After every row comes roughly how far along a hidden order it lies, from 0 to 15.
(in the rows, 100 means zero)
|  85 |  95 | 121 |  91 |  82 | 107 | 100 |  94 |  69 |  92 |  79 | 102 | 105 |  93 | 100 |  99 | 106 | 101 |  72 |  79 | 104 |  98 |  93 |  90 | 102 | 134 | 119 |  94 | 101 | 108 | 101 | 102 |  77 |  95 | 100 | 104 | 109 |  98 | 109 |  88 | 100 |  98 | 100 |  85 |  61 | 110 | 114 |  99 | 101 | 133 |  91 |  93 |  99 | 116 | 115 |  88 |  98 | 106 |  75 |  99 |  92 |  98 | 110 |  95 | 101 |  99 |  93 | 106 |  70 |  93 | 100 |  99 | 101 | 102 | 105 | 104 | => 6
| 122 | 106 |  82 | 112 | 113 | 118 | 102 | 100 | 141 | 106 | 110 |  87 |  98 | 108 | 109 | 110 |  99 |  97 | 107 | 116 |  96 |  99 | 105 | 109 |  95 |  33 |  83 |  92 |  95 |  98 |  97 | 108 | 116 |  94 | 102 |  93 |  85 |  94 |  77 | 134 | 105 |  90 | 100 | 112 | 144 |  95 |  94 | 101 |  99 |  77 | 106 | 110 |  99 |  73 |  89 | 117 | 101 |  87 | 127 | 102 | 106 | 100 |  86 | 101 |  97 | 102 | 108 |  83 | 110 | 100 |  98 | 102 | 104 |  92 |  98 |  96 | => 15
| 113 | 109 |  92 | 127 | 104 |  78 | 108 | 103 | 101 | 101 | 117 |  81 | 102 | 100 |  99 | 124 |  99 | 103 | 124 | 106 |  85 |  99 |  99 | 104 |  97 |  43 | 102 | 104 |  95 |  92 | 100 | 107 |  96 | 109 | 100 | 108 | 112 | 110 | 113 | 130 |  97 | 100 | 101 | 115 |  89 |  94 |  68 | 101 | 102 |  77 | 115 | 107 | 104 |  79 |  97 | 119 | 101 |  98 | 119 |  92 | 102 |  97 |  84 | 102 |  99 | 104 | 102 | 104 |  97 | 111 | 101 | 100 | 107 |  99 | 102 |  91 | => 7
| 111 | 103 |  76 | 108 | 125 |  73 |  99 | 113 | 122 | 114 | 107 | 100 |  98 | 104 |  90 |  98 |  90 | 101 | 142 | 117 | 106 | 100 | 101 | 104 |  98 |  97 |  77 | 113 | 101 |  87 | 100 |  98 | 113 | 110 |  94 | 103 |  99 | 104 |  87 | 120 |  95 | 112 | 100 | 115 | 115 | 101 |  83 |  99 | 100 |  57 | 108 | 107 | 101 |  91 |  88 | 114 | 101 |  97 | 115 | 102 | 109 | 103 |  97 | 109 |  98 | 105 | 107 |  93 | 136 | 111 | 100 | 100 |  97 | 102 |  94 |  87 | => 9
| 121 | 105 |  81 |  96 | 118 |  96 | 100 | 106 | 130 | 105 | 113 |  99 |  98 | 104 | 100 |  94 |  94 |  99 | 132 | 123 |  95 | 101 | 103 | 108 |  98 |  65 |  81 | 105 |  96 |  92 |  99 |  96 | 119 |  99 | 100 |  89 |  94 | 102 |  98 | 156 |  97 | 106 |  99 | 114 | 122 |  91 |  88 | 103 |  98 |  64 | 106 | 107 | 102 |  82 |  86 | 108 | 101 |  92 | 147 | 102 | 107 |  99 |  81 | 103 |  99 | 101 | 107 |  88 | 132 | 113 |  99 | 100 | 103 |  96 |  94 |  91 | => 9
| 118 | 110 |  85 |  93 | 116 | 101 | 104 | 102 | 117 | 105 | 118 | 102 |  90 | 109 | 101 |  92 |  91 | 100 | 122 | 134 |  98 | 102 | 114 | 109 |  99 |  43 |  90 | 109 |  97 |  95 |  97 |  97 | 118 | 104 | 103 |  85 |  94 | 108 | 116 | 114 | 100 | 103 | 100 | 115 | 120 |  87 |  72 | 105 |  98 |  61 | 111 |  98 |  99 |  82 |  79 | 100 | 100 |  92 | 143 | 100 | 107 | 103 |  65 | 104 | 102 |  93 | 102 | 103 | 130 | 112 | 101 | 100 | 102 |  97 |  94 |  99 | => 0
| 118 | 110 |  89 | 108 | 109 |  78 | 106 | 107 | 101 | 101 | 123 |  92 |  96 | 103 |  94 | 102 |  95 | 103 | 129 | 119 |  98 | 101 | 112 | 107 |  99 |  67 | 104 | 109 |  97 |  92 | 100 | 102 | 105 | 108 | 101 | 100 | 113 | 116 | 135 | 129 |  94 | 117 | 101 | 115 |  85 |  86 |  68 | 102 | 101 |  72 | 110 |  99 | 103 |  88 |  84 | 107 | 100 | 100 | 122 |  93 | 104 |  99 | 100 | 106 | 103 |  95 |  99 | 105 | 124 | 108 | 102 |  99 | 101 | 101 |  99 |  99 | => 0
|  89 |  95 | 103 |  65 |  97 |  87 |  93 |  91 | 105 | 102 |  84 | 117 | 105 |  93 | 102 |  81 | 101 | 101 |  86 |  85 | 118 | 102 |  82 |  93 | 101 | 198 |  88 | 104 | 106 | 101 | 102 |  89 |  94 | 103 |  93 | 117 | 108 |  94 |  87 |  60 |  89 | 111 | 100 |  79 |  92 | 104 | 130 | 100 |  99 | 113 |  91 | 105 |  96 | 118 | 116 |  92 |  98 | 107 |  64 | 106 |  96 | 101 | 132 | 100 |  99 |  95 | 109 |  95 | 126 | 104 | 100 | 100 |  94 | 101 |  99 |  73 | => 13
| 116 | 101 |  86 | 100 | 113 | 102 |  99 | 105 | 125 | 113 |  96 |  99 | 100 | 101 |  98 | 100 |  95 |  99 | 110 | 115 | 106 |  96 |  98 | 105 |  97 |  76 |  79 | 101 |  98 |  94 |  97 | 107 | 116 |  89 |  97 | 100 |  96 |  95 |  70 | 123 | 100 | 101 | 100 | 105 | 114 | 120 |  98 | 100 | 100 |  79 | 102 | 105 | 100 |  85 |  99 | 108 | 100 |  89 | 115 | 103 | 103 | 103 |  94 | 104 |  98 | 110 | 114 |  87 | 105 |  94 | 100 | 100 | 104 |  97 |  97 |  78 | => 13

|  57 | 138 |  97 | 121 | 133 |  95 |  35 |  81 | 101 |  87 |  69 |  72 |  65 |  61 |  59 |  85 | 135 |  72 | 159 | 111 | 128 | 120 |  44 | 133 |  73 | 145 | 157 | 109 | => 10
|  83 | 136 | 102 |  98 | 114 |  97 |  24 |  90 |  84 |  80 | 105 | 100 |  80 |  93 |  27 |  98 | 108 |  85 | 146 | 101 | 133 |  96 |  81 | 110 |  91 | 107 |  91 | 129 | => 5
|  55 | 162 | 113 | 156 | 106 | 106 |  40 |  76 | 103 |  69 |  70 |  89 |  87 |  65 |  61 |  81 | 111 |  77 | 155 |  98 |  98 | 160 |  88 | 128 |  40 | 141 | 175 | 107 | => 3
|  73 | 142 | 108 | 140 | 122 | 102 |  32 |  74 |  92 |  81 |  79 |  91 |  71 |  77 |  52 |  94 | 116 |  75 | 160 |  99 | 128 | 131 |  83 | 120 |  69 | 132 | 138 | 125 | => 5
|  42 | 123 |  99 | 145 | 122 | 104 |  40 |  68 |  83 |  96 |  71 |  85 |  68 |  58 |  66 |  99 | 129 |  74 | 159 | 101 | 139 | 150 |  83 | 107 |  60 | 140 | 150 | 109 | => 14
|  95 | 128 | 127 | 167 | 128 | 115 |  11 |  70 |  77 | 100 |  86 | 123 |  66 |  94 |  23 | 124 | 119 |  77 | 182 |  76 | 154 | 152 | 149 | 100 |  76 | 111 | 107 | 159 | => 1
|  50 | 136 |  87 | 104 | 100 | 100 |  44 |  73 |  87 |  71 | 100 |  91 | 101 |  81 |  62 |  87 |  83 | 106 | 125 | 107 | 105 | 112 |  84 |  78 |  58 | 111 | 115 | 101 | => 9
|  54 | 123 |  92 | 115 |  98 | 101 |  36 |  79 |  79 | 100 |  86 |  87 |  64 |  71 |  49 | 105 | 126 |  80 | 152 | 104 | 151 | 116 |  79 |  97 |  90 | 115 | 118 | 107 | => 15
|  49 | 108 |  92 | 129 |  98 | 107 |  33 |  63 |  71 |  96 |  92 | 105 |  83 |  84 |  47 | 116 | 101 |  87 | 140 |  96 | 147 | 126 | 117 |  70 |  68 | 107 | 103 | 140 | => 14
|  38 | 109 | 107 | 169 | 139 | 113 |  32 |  64 |  82 | 108 |  59 | 109 |  57 |  60 |  60 | 122 | 131 |  67 | 189 |  87 | 150 | 180 | 130 |  94 |  51 | 135 | 161 | 132 | => 13
|  70 | 127 |  99 | 120 | 120 | 105 |  33 |  68 |  73 |  92 |  99 | 114 |  88 |  93 |  37 | 112 |  95 |  89 | 148 |  93 | 137 | 118 | 122 |  82 |  73 | 110 |  92 | 140 | => 7
|  47 | 129 |  99 | 133 | 148 | 102 |  40 |  68 |  92 |  90 |  69 |  88 |  71 |  66 |  74 |  97 | 121 |  73 | 159 | 103 | 133 | 141 |  80 | 111 |  55 | 138 | 150 | 116 | => 10
|  64 | 126 |  95 | 115 | 117 |  99 |  30 |  73 |  83 |  91 |  91 |  92 |  79 |  85 |  43 | 101 | 110 |  84 | 148 | 104 | 137 | 105 |  80 | 102 |  81 | 118 | 113 | 107 | => 9
|  47 | 118 |  96 | 129 | 103 | 107 |  25 |  67 |  76 |  93 |  88 | 104 |  83 |  83 |  50 | 113 | 102 |  86 | 149 |  96 | 139 | 135 | 111 |  79 |  64 | 111 | 116 | 130 | => 11
|  51 | 123 |  93 | 120 | 124 |  99 |  29 |  76 |  88 |  94 |  76 |  84 |  71 |  70 |  58 |  99 | 124 |  76 | 153 | 106 | 138 | 122 |  73 | 111 |  83 | 129 | 133 | 109 | => 12
|  93 | 162 | 125 | 139 | 154 | 108 |  30 |  80 |  75 |  75 |  91 | 101 |  83 |  75 |  55 |  92 | 110 |  85 | 155 |  87 | 112 | 136 |  98 | 121 |  74 | 120 | 126 | 130 | => 0
|  52 | 136 | 103 | 144 | 103 | 111 |  43 |  64 |  85 |  89 |  83 | 103 |  90 |  74 |  65 | 104 |  99 |  82 | 147 |  96 | 114 | 152 | 113 |  91 |  49 | 124 | 133 | 123 | => 7
|  81 | 145 | 105 | 112 | 128 | 103 |  32 |  78 |  85 |  79 | 100 | 103 |  88 |  93 |  45 | 103 |  98 |  92 | 148 |  97 | 119 | 111 |  92 | 102 |  77 | 108 | 102 | 126 | => 3
|  58 | 119 | 106 | 146 | 138 | 111 |  24 |  62 |  76 | 100 |  85 | 114 |  74 |  83 |  41 | 121 | 107 |  80 | 162 |  88 | 151 | 151 | 132 |  89 |  58 | 113 | 113 | 135 | => 8
|  63 | 140 | 100 | 113 | 128 |  90 |  12 |  83 | 107 |  90 |  69 |  70 |  58 |  68 |  55 |  83 | 144 |  65 | 169 | 113 | 144 | 105 |  28 | 156 |  94 | 143 | 141 | 117 | => 8
|  72 | 144 | 113 | 135 | 123 | 108 |  33 |  70 |  83 |  80 |  96 | 109 |  80 |  85 |  48 | 104 |  98 |  87 | 147 |  91 | 119 | 138 | 113 | 100 |  63 | 105 | 113 | 129 | => 3
|  69 | 141 | 109 | 129 | 137 | 104 |  35 |  71 |  89 |  86 |  87 | 101 |  74 |  81 |  48 | 101 | 110 |  83 | 143 |  96 | 128 | 133 |  96 | 109 |  66 | 120 | 121 | 126 | => 5
|  53 | 123 | 103 | 151 | 134 | 104 |  26 |  74 |  92 | 103 |  58 |  87 |  57 |  62 |  57 | 104 | 144 |  64 | 175 |  99 | 152 | 155 |  83 | 122 |  66 | 142 | 153 | 121 | => 13
|  57 | 114 |  92 | 113 | 124 | 102 |  48 |  74 |  74 |  97 |  91 |  93 |  78 |  82 |  57 | 111 | 110 |  87 | 144 | 102 | 146 | 108 |  88 |  84 |  79 | 109 | 110 | 120 | => 14
|  71 | 133 | 112 | 150 |  97 | 111 |  36 |  65 |  78 |  95 |  86 | 116 |  70 |  84 |  43 | 116 | 108 |  79 | 183 |  86 | 135 | 152 | 130 |  95 |  60 | 116 | 117 | 139 | => 5
|  70 | 133 | 108 | 134 | 114 | 109 |  38 |  68 |  76 |  93 |  95 | 113 |  79 |  83 |  42 | 115 | 100 |  91 | 141 |  89 | 132 | 136 | 126 |  90 |  66 | 110 | 106 | 137 | => 6
|  67 | 133 |  93 | 106 |  98 |  97 |  55 |  79 |  83 |  85 |  98 |  92 |  82 |  88 |  43 |  97 | 106 |  88 | 132 | 105 | 134 |  93 |  76 | 107 |  84 | 113 |  99 | 116 | => 8
|  67 | 138 | 103 | 111 | 133 |  99 |  18 |  76 |  90 |  85 |  86 |  93 |  77 |  81 |  45 |  96 | 112 |  81 | 150 | 102 | 127 | 116 |  75 | 118 |  75 | 121 | 122 | 123 | => 6
